In the rows, 128 means zero.
Each row of numbers stands for one node and depends on some of the facts below. Use the named rows to name the rest.

How the nodes are related:
baskal Ψ pabri; besko Ψ deska; binol Ψ dregis
binol Ψ puflaplir; bratri Ψ fluflu; briflon Ψ siko
briflon Ψ triskuvun; brogrem Ψ grine; brogrem Ψ tostin
brogrem Ψ kigrum; dibisa Ψ skoman; dibrokem Ψ vuskezul
dofe Ψ nasum; dofo Ψ klapoklel; draso Ψ fluflu
drifiklil Ψ tavatrar; drotok Ψ skanun; drutra Ψ deska
duzom Ψ fleplom; famak Ψ zites; fede Ψ puflaplir
fluflu Ψ rabra; fonum Ψ zedru; gretren Ψ mustil
grusibros Ψ tuflek; keben Ψ bretodrik; kilodru Ψ foradra
klapoklel Ψ tetrur; klikur Ψ klostorek; klimol Ψ skubrok
kloner Ψ siko; klostorek Ψ tistel; klotum Ψ zubrinu
lefen Ψ drifiklil; lovo Ψ kigru; lupen Ψ flugri
nodrir Ψ tuflek; paflo Ψ puflaplir; pedin Ψ gono
pizun Ψ rerulil; pizun Ψ tanor; pledrun Ψ gana
plegratror Ψ trelibrus; puflaplir Ψ plobri; ralil Ψ romis
reni Ψ grusibros; skabak Ψ ralil; skataplon Ψ besko
skataplon Ψ zedru; skifli Ψ vastol; skifli Ψ trasker
skoman Ψ kigru; skoskor Ψ ralil; sopligru Ψ bratri
sopligru Ψ mustil; steden Ψ triskuvun; steden Ψ briflon
stunes Ψ klikur; suklu Ψ brograr; tanor Ψ fugubi
tetrur Ψ klelom; tisku Ψ rabra; trabu Ψ plustok
triskuvun Ψ kloner; veluba Ψ labes; veluba Ψ klelom
vetro Ψ truskas; vugrel Ψ trutros; zedru Ψ skataplon
zisek Ψ plegratror; zites Ψ fluzer; zitri Ψ gaflu
baskal Λ a; batuk Λ c; besko Λ a
besos Λ e; binol Λ b; bratri Λ c
bretodrik Λ b; briflon Λ f; brograr Λ b
brogrem Λ a; deska Λ f; dibisa Λ a
dibrokem Λ b; dofe Λ c; dofo Λ d
dramam Λ a; draso Λ b; dregis Λ c
drifiklil Λ e; drotok Λ b; drutra Λ e
duzom Λ d; famak Λ a; fede Λ b
fleplom Λ a; fluflu Λ a; flugri Λ b
fluplik Λ f; fluzer Λ a; fonum Λ a
foradra Λ a; fugubi Λ d; gaflu Λ a
gana Λ a; gono Λ c; gretren Λ b
grine Λ b; grusibros Λ a; keben Λ a
kigru Λ a; kigrum Λ c; kilodru Λ b
kipos Λ b; klapoklel Λ c; klelom Λ c
kligu Λ a; klikur Λ d; klimol Λ a
kloner Λ d; klostorek Λ a; klotum Λ e
klufi Λ a; labes Λ b; lamol Λ e
lefen Λ b; lovo Λ b; lupen Λ d
magu Λ b; mepun Λ a; movor Λ a
mustil Λ a; nasum Λ a; negivak Λ b
nodrir Λ a; nolobom Λ e; pabri Λ d
paflo Λ a; pakul Λ f; palu Λ a
patik Λ b; pedin Λ e; pizun Λ a
plebril Λ f; pledrun Λ b; plegratror Λ a
plobri Λ a; ploko Λ d; plova Λ a
plufem Λ e; plustok Λ b; puflaplir Λ e
rabra Λ a; ralil Λ b; reni Λ c
rerulil Λ a; romis Λ a; saflagri Λ a
siko Λ a; skabak Λ e; skanun Λ f
skataplon Λ a; skifli Λ b; skoman Λ d
skoskor Λ b; skubrok Λ c; sogragrik Λ d
sopligru Λ a; steden Λ c; stegum Λ b
stofel Λ d; stunes Λ e; suklu Λ c
tanor Λ a; tavatrar Λ d; temek Λ d
tetrur Λ d; tikur Λ c; tisku Λ c
tistel Λ f; tostin Λ c; trabu Λ b
trasker Λ b; trelibrus Λ b; triskuvun Λ c
truskas Λ e; trutros Λ d; tuflek Λ e
vastol Λ a; veluba Λ b; veplim Λ f
vetro Λ b; vilir Λ a; vugrel Λ e
vusi Λ d; vuskezul Λ b; zedru Λ f
zeski Λ a; zisek Λ a; zites Λ f
zitri Λ c; zubim Λ e; zubrinu Λ a

Some rows with their names:
tanor: [131 123 118 108 158 118 131 113 147 132 125 121 132 115 148 124 118 123
 121 116 149 112 149 156 120 120 126 136 158 149 111 133 120 128 143 118
 125 159]
fugubi: [155 125 138 127 139  93 127  93 138 104 133 123 131 124 127 145 129 129
 113 141 128 179  88 151 141 107 136 127 107 128 137 128 147 157 140  96
 156 109]
rabra: [125  86 144 145 114 139  84 191 155 133 153  61 182  71 111 138 139 120
 137  28 136 148 149 125  58 107 145 160  99 159 131 184 127 106  92  58
 186 198]
tisku: [ 66  98 130 159  62 177  96 240 179 134 153  95 138  88  85 113 119 132
 165  78  99 107 126 102  86 134 107 123 132  97 175 151 150  97 114 108
 160 200]
pedin: [115 132  99 137 131 132 127 125 122 108  84 140 113 118 132 166 125 133
 130 129 135 108 102 114 143 131 117 133 148  95 146 103 119 115 135 137
 113 123]
movor: [125 128 126 117 154 125 135 121 134 133 127 121 141 118 142 118 122 129
 118 114 150 106 153 146 120 122 124 136 149 149 116 132 121 118 134 120
 130 161]
kigrum: [153 152 145 169 108 179 104 112 143 101 244 171 177  93  89 146  89 168
  61 136 107 115  87 151  95  58 122  86  96 104 113 123 100  93  89 211
 150 142]
klapoklel: [146 163 184 146 109 148  97 137 152 156 127  94 170 162 123 111 134 176
 145 166  55  39  93 126 197 106 191  77  46  96 145 122 155  69 137 194
 151 103]
paflo: [ 85 127 144 121 184 160 216 133 114 148  93 150 204 141  87  67 129 112
  70  97 128  92 235  89 143 144  94 149 167 148 111  48 137  97 102 134
 143  92]
klelom: [182 150 208 150 118 135  80 123 155 159 140  83 191 160 125 135 138 184
 129 167  45  59  84 138 192  94 229  77   6 109 133 136 149  81 122 191
 170  83]
pledrun: [127 131 103 113 103 148 124 135 125 126 121 138  91 157 123 105 139  99
 162 132 113 146 125 101 127 143 105 123 135 116 127 129 127 130 123 149
  91 118]
vuskezul: [166 111 128 118 112 131 108 120 130 128 139 130 112 151 127 135 143 105
 140 132 107 177 115 118 113 132 146 127  95 133 111 145 116 152 105 142
 112  93]
palu: [126 128 126 116 153 124 136 120 133 133 127 120 143 119 141 119 122 129
 118 114 150 105 154 147 120 121 124 136 149 150 115 132 122 119 135 120
 129 162]
klimol: [107 138 110 113 150 131 142 126 134 131 118 125 130 123 143 104 121 124
 130 114 152  92 158 140 126 127 103 134 172 141 121 121 126 109 147 125
 118 173]
fede: [104 120 135 121 136 177 198 141 106 143  95 162 166 178  68  67 150  87
 103 114  90 147 202  49 142 160  97 139 130 123 117  54 138 119  79 158
 117  38]
patik: [146 122 118 117 106 142 117 130 125 128 130 134 103 156 124 120 142 103
 150 130 109 160 121 107 118 138 125 127 111 125 121 138 122 138 112 146
 103 106]
tistel: [133 136 117 138 134  77 103 103 134 147 155 120 106  90 128 155 113 143
 139 128 107 156 113 145 128 134 163 129 132 121 100 141 127 162 150 109
 141  51]
nodrir: [108 124  94  93 161 113 135 118 167 135 101 120 106 119 155 110 113 113
 145 121 148  98 151 158 130 135 107 136 196 137 117 125 129 128 167 115
 107 168]

Which node is each row?
No name comes twice in this set of rows, the named rows included.
[196 160 168 127 110 137  80 106 115 147 116  83 155 187 130 115 169 135
 164 138  60 112  95  98 181 106 199 100   8 121 117 146 139  87 106 177
 131  62]  labes
[131  98 159 151 178 148 194 118 105 128  72 158 219 134  73 155 139 126
  42 110 104 140 177  72 146 138 148 157 100 121 120  37 120 122  67 142
 162   7]  puflaplir
[ 98 109 114 114 116 133 127 152 193 138 124 140  93 127 130 123  98 132
 146 165 104  96 115 153 140 144 120 104 177  98 142 116 139 142 164 152
 109 142]  reni
[124 103 172 127 196 145 206 117 118 151 108 144 232 136  83  96 133 116
  43  97 121 123 231 100 129 134 136 155 125 167  94  59 128 118  79 128
 166  60]  plobri
[182 162 118 149 103 178  96  89 107  91 224 163 154 122  95 133 124 124
  92 107 112 170  93 115  86  65 111 105  77 120  94 136  91  97  71 198
 121 113]  grine
[ 85 143 111 158 141 154 145 133  35 162 114 188 109 164 168 192 133 143
 127 143 205  93  97  99 142 188 102 180 109 115 194 122 107 153 105 118
 161 169]  drutra
[136 120 109 136 137 122 118 116 129 108  92 135 122 114 136 183 124 135
 120 129 131 125  95 125 136 125 136 136 130 103 138 111 113 127 130 131
 121 110]  drifiklil
[132 125 113 111 141  89 131  98 157 107 108 122 101 127 135 131 124 116
 138 146 127 166  91 153 152 122 118 126 145 116 142 121 157 159 166  90
 137 118]  skoman
[105 202  86 144 135 188 136 102 109  93 199 163 160  95 109  86  99 141
  90  90 159  69 139 129 107  64  47 108 174 117 110 103 105  44 119 186
 118 204]  brogrem
[133  95 141 139 127 133  95 169 149 131 148  77 174  82 120 137 135 124
 128  53 139 141 148 135  74 109 146 153 106 159 123 171 124 115 102  76
 174 184]  mustil
[116 126  89 127 135 126 124 120 137 108  80 138 102 116 137 168 120 128
 137 131 133 111  98 122 144 132 116 134 158  93 143 102 118 122 146 135
 108 121]  stunes

Now the same nodes, written a new way:
Known rows:
dibisa: [115 137 124 152 107 125 134 118 140 117  99 135  82 123 172 160 145 144
  87 134 108 118 113 123 120 138  99 148 109 168 129 149 125]
klelom: [118 165 114 136 113 141 197 124 112 134 161 135 118 146 196 134 140 152
 207 131 113 142 102 129 139 154 141 148 120 177 145 128 136]
klostorek: [103 130 117 155 120 135 155 133 120 109 120 137 104 136 176 158 144 148
 139 128 106 134 102 133 130 137 109 149 120 169 136 145 125]
klikur: [108 108 135 149 119 138 186 129 117 143 133 130 112 128 167 140 114 153
 151 122 118 129 109 125 125 152 117 144  92 157 130 155 141]
zisek: [102 124 125 149 110 119 127 123 131 127  92 138  92 126 163 145 144 152
  94 143 104 124 110 126 114 126 108 140 112 175 132 141 127]
lovo: [123 120  82 148 103 116 115 123 135 133  99 142  99 118 194 156 130 140
 117 139 124 113 120 125 111 160  88 137  86 162 127 136 152]
bratri: [124 169 117 140 107 134 171 110 120 136 138 129  93 135 201 144 132 143
 174 134 123 120 116 121 123 151 121 156 108 178 134 136 155]
bretodrik: [104 106  77 137 116 129 108 173 131 150 128 130 133 131 209 146 131 147
 221 148 103 142 102 129 123 140 136 147  98 167 130 132 168]
vilir: [100 135 112 152 123 135 146 138 125 113 110 134 100 140 173 155 137 148
 143 135  99 136 111 131 128 131 112 151 119 172 135 141 131]
klapoklel: [121 165 116 137 110 129 184 107 113 131 142 135 100 137 186 130 135 149
 176 136 119 127 113 126 125 153 124 145 114 178 140 132 138]
dofo: [114 119 118 140 119 129 206 100 118 148 110 132  95 133 145 135 103 163
 120 131 130 125 115 116 118 145 109 142  97 171 132 143 130]
plustok: [116 154  75 135 132 143  85 180 126 106 143 114 133 134 191 168 115 116
 214 134  88 157 132 132 120 151 130 139  82 167 134 143 159]
puflaplir: [ 99 121 113 149 133 126 157 128 104 164 129 132 129 147 175 158 136 127
 176 134 106 123 127 124 114 131 108 160 118 181 126 132 181]
veplim: [107 143 108 156 118 136 144 117 127 158 127 137 122 139 191 151 117 143
 152 141 102 166 132 128 118 151 129 148 112 166 137 141 131]
draso: [126 132  69 143 114 123 140 116 130 138  90 140  94 129 186 155 113 154
 147 139 128 119 121 124 109 156  89 146  99 172 125 132 158]
patik: [114 117  75 145 122 126 133 143 121 129 119 141 117 131 190 151 122 147
 188 139 113 137 111 131 112 149 107 140  94 166 131 132 158]
trutros: [105 124 117 146 130 148 180 159 118 132 156 108 122 133 175 152 106 141
 199 123 105 125 123 126 132 149 133 154  83 156 133 163 144]
deska: [ 97 143  87 157 120 137 155 142 131 164 139 128 130 141 214 153 120 147
 200 149  96 154 133 124 127 150 146 156 114 163 142 148 132]

Name these rows:
No name comes twice in this set of rows, the named rows included.
[104  71 166 162 108 118 173 117 128 167 117 152 107  99 183 133 134 151
 101 131 131 121  99 123 117 133 109 148  83 156 121 152 167]  lupen
[109 105 154 145 111 116  91 120 127 177 114 154 128 133 156 154 161 110
  89 128 103 158 124 118 113 127 101 144 101 177 113 125 206]  klotum
[106  64 105 158 108 127 130 161 123 155 144 164 137 113 235 149 158 152
 194 135 118 144  70 138 135 155 124 144  97 147 129 132 177]  flugri
[102 131 136 150 116 127 183 130 101 113 192 128 130 111 212 137 152 143
 188 141 109 104 116 135 136 152 145 134  99 163 156 147 106]  skubrok
[ 91 116 126 159 123 116 156 119 116  97 114 133 104 111 161 139 142 150
  99 144 104  84 127 133 112 134 102 130 109 166 146 151  88]  klimol
[111 149  99 141 129 147 136 158 115 140 160 112 136 161 181 179 138 106
 181 122  85 134 145 124 132 158 128 150 107 166 129 143 168]  truskas
[105 109 132 153 121 135 172 136 122 144 138 128 112 115 184 154 116 144
 149 126 117 115 116 126 124 153 118 151  80 152 130 164 147]  kloner
[126 143  99 158 131 132 197  92 103 142 120 148 104 158 167 172 123 127
 131 116 130 108 129 125 114 157  73 162 116 171 124 135 173]  pedin
[123 162  81 137 130 127  65 141 132 106 110 117 111 116 176 160 104 111
 156 138  99 126 149 127  97 144 101 136  70 176 129 142 163]  trabu
[110 148 101 150 134 122 145 115 112 133 126 117 114 138 167 167 122 112
 135 135 107  89 166 120 103 149  93 153  99 179 130 148 156]  vugrel
[104 112 147 147 109 143  87 166 137 141 128 156 118 137 181 149 170 139
 138 129  84 210  82 135 144 118 136 148 115 170 121 129 178]  zubrinu

The same nodes again, as new rows of numbers:
Some rows with their names:
fluplik: [141 134 133 119 126 133 136 117 130 117 162 128 116 133 131 130 129 119
 135 125 121 114 113 120 121 146 143 136 142 137 127 123 127 131 119 135
 122]
fleplom: [138 116 128 133 135 131 136 133 134 138 156 138 123 136 130 119 123 137
 121 122 138 117 129 131 122 148 123 131 121 121 133 124 135 127 107 127
 121]
magu: [137 148 127 127 127 154 145 136 133 133 140 138 118 122 129 149 137 129
 135 131 128 113 112 127 111 125 135 133 128 109 130 131 132 128 130 129
 130]
klostorek: [115 125 137 133 123 100 114 130 122 131 110 115 137 130 125 114 112 138
 104 127 141 143 148 127 124 140 123 115 127 125 133 134 109 119 129 134
 120]
klikur: [ 93 130 143 118 114  89 125 122 120 134  80 113 136 129 118 123 125 143
 120 125 135 151 130 111 134 125 135 124 123 139 119 138 122 126 147 138
 136]
klotum: [119 129 119 128 137 134 123 123 128 124 114 118 143 133 116 120 125 120
 120 129 108 123 140 121 143 108 143 120 130 130 131 122 123 139 122 130
 131]
dibrokem: [126 148 127 126 120 137 129 136 129 126 112 127 126 115 128 147 133 126
 130 137 127 129 123 131 116 115 131 121 133 118 128 133 117 123 144 129
 130]
zedru: [151 120 130 143  45 174  29 134 164  94 138 132  61 104  64 150 176 129
 141  72 106 195 183 173 179 105 157  87 179 240 133 113 145 115  91  62
 127]
pizun: [124 117 130 132 127 112 118 132 130 130 122 123 132 127 127 116 117 134
 115 129 137 137 142 134 126 137 120 116 128 132 130 128 117 120 124 128
 123]
negivak: [137 148 127 127 127 154 144 137 132 132 140 139 118 122 130 148 137 129
 136 131 128 112 112 127 111 123 135 133 127 110 129 130 134 129 130 128
 130]
veluba: [116 158 135 126 116 125 126 135 121 129 104 119 130 121 127 146 128 135
 118 131 131 133 126 121 112 120 136 122 131 109 131 139 111 122 146 136
 127]
plufem: [132 129 119 129 142 150 139 123 132 131 142 131 136 140 118 121 129 123
 126 124 110 108 129 118 138 117 147 132 123 120 134 118 137 144 108 130
 130]
puflaplir: [125 102 114  92 180 154  80 140  95  43 100 140 162  19 123  51 196  69
 104 219 127 139 129 132 151  78 129  50 129 161  95  57 116 212 154 220
 162]
truskas: [132 130 119 129 144 151 139 124 131 132 144 131 136 139 117 122 130 124
 127 122 110 107 128 118 138 118 146 133 123 120 134 119 138 144 107 130
 130]
dofo: [ 99 127 141 117 117  97 129 122 123 135  89 119 132 130 119 123 128 142
 125 124 134 146 127 112 133 127 134 128 122 140 119 136 128 127 142 136
 137]
lefen: [120 150 128 127 118 131 124 136 127 124 102 121 128 114 127 145 130 127
 127 137 126 135 127 130 116 113 132 117 134 119 127 135 111 122 149 131
 131]
pabri: [123 120 135 118 130 128 150 125 134 143 136 141 120 137 123 127 138 140
 140 120 132 120 109 115 131 137 136 144 116 134 119 126 154 136 120 130
 137]
gretren: [127 144 126 130 122 133 136 137 132 122 105 119 131 116 131 147 129 127
 133 134 126 131 127 132 114 111 125 118 131 122 124 135 113 119 149 126
 133]

Rows to name:
No name comes twice in this set of rows, the named rows included.
[150 102 125 158  49 176  22 151 171 112 130 142  64 104  57 140 173 146
 129  64 122 203 203 188 183 104 139  80 160 232 138 112 155 110  77  49
 128]  skataplon
[106 121  88 100 127 105  83 108 110 155  88 141 125 138 164 157 106  72
 155 171  91 136 111 154 167 117 119 164 165 126 133 132 123 112 162 104
 108]  steden
[139 108 126 147  85 147  67 142 152 121 127 134  96 114  89 129 148 139
 124  95 129 172 176 163 157 118 129  97 145 185 134 119 137 114  99  85
 126]  fonum
[ 96 116  70  86 128 101  71 105 114 172  74 151 121 141 176 169  93  50
 165 195  76 131 102 168 177 117 121 172 182 126 134 130 117 104 170  95
  99]  triskuvun
[126 108  94 109 138 125 118 128 140 168 136 156 117 140 150 139 100  99
 140 161 111 107 112 155 139 147 126 147 151 120 134 120 128 112 120 109
 106]  siko

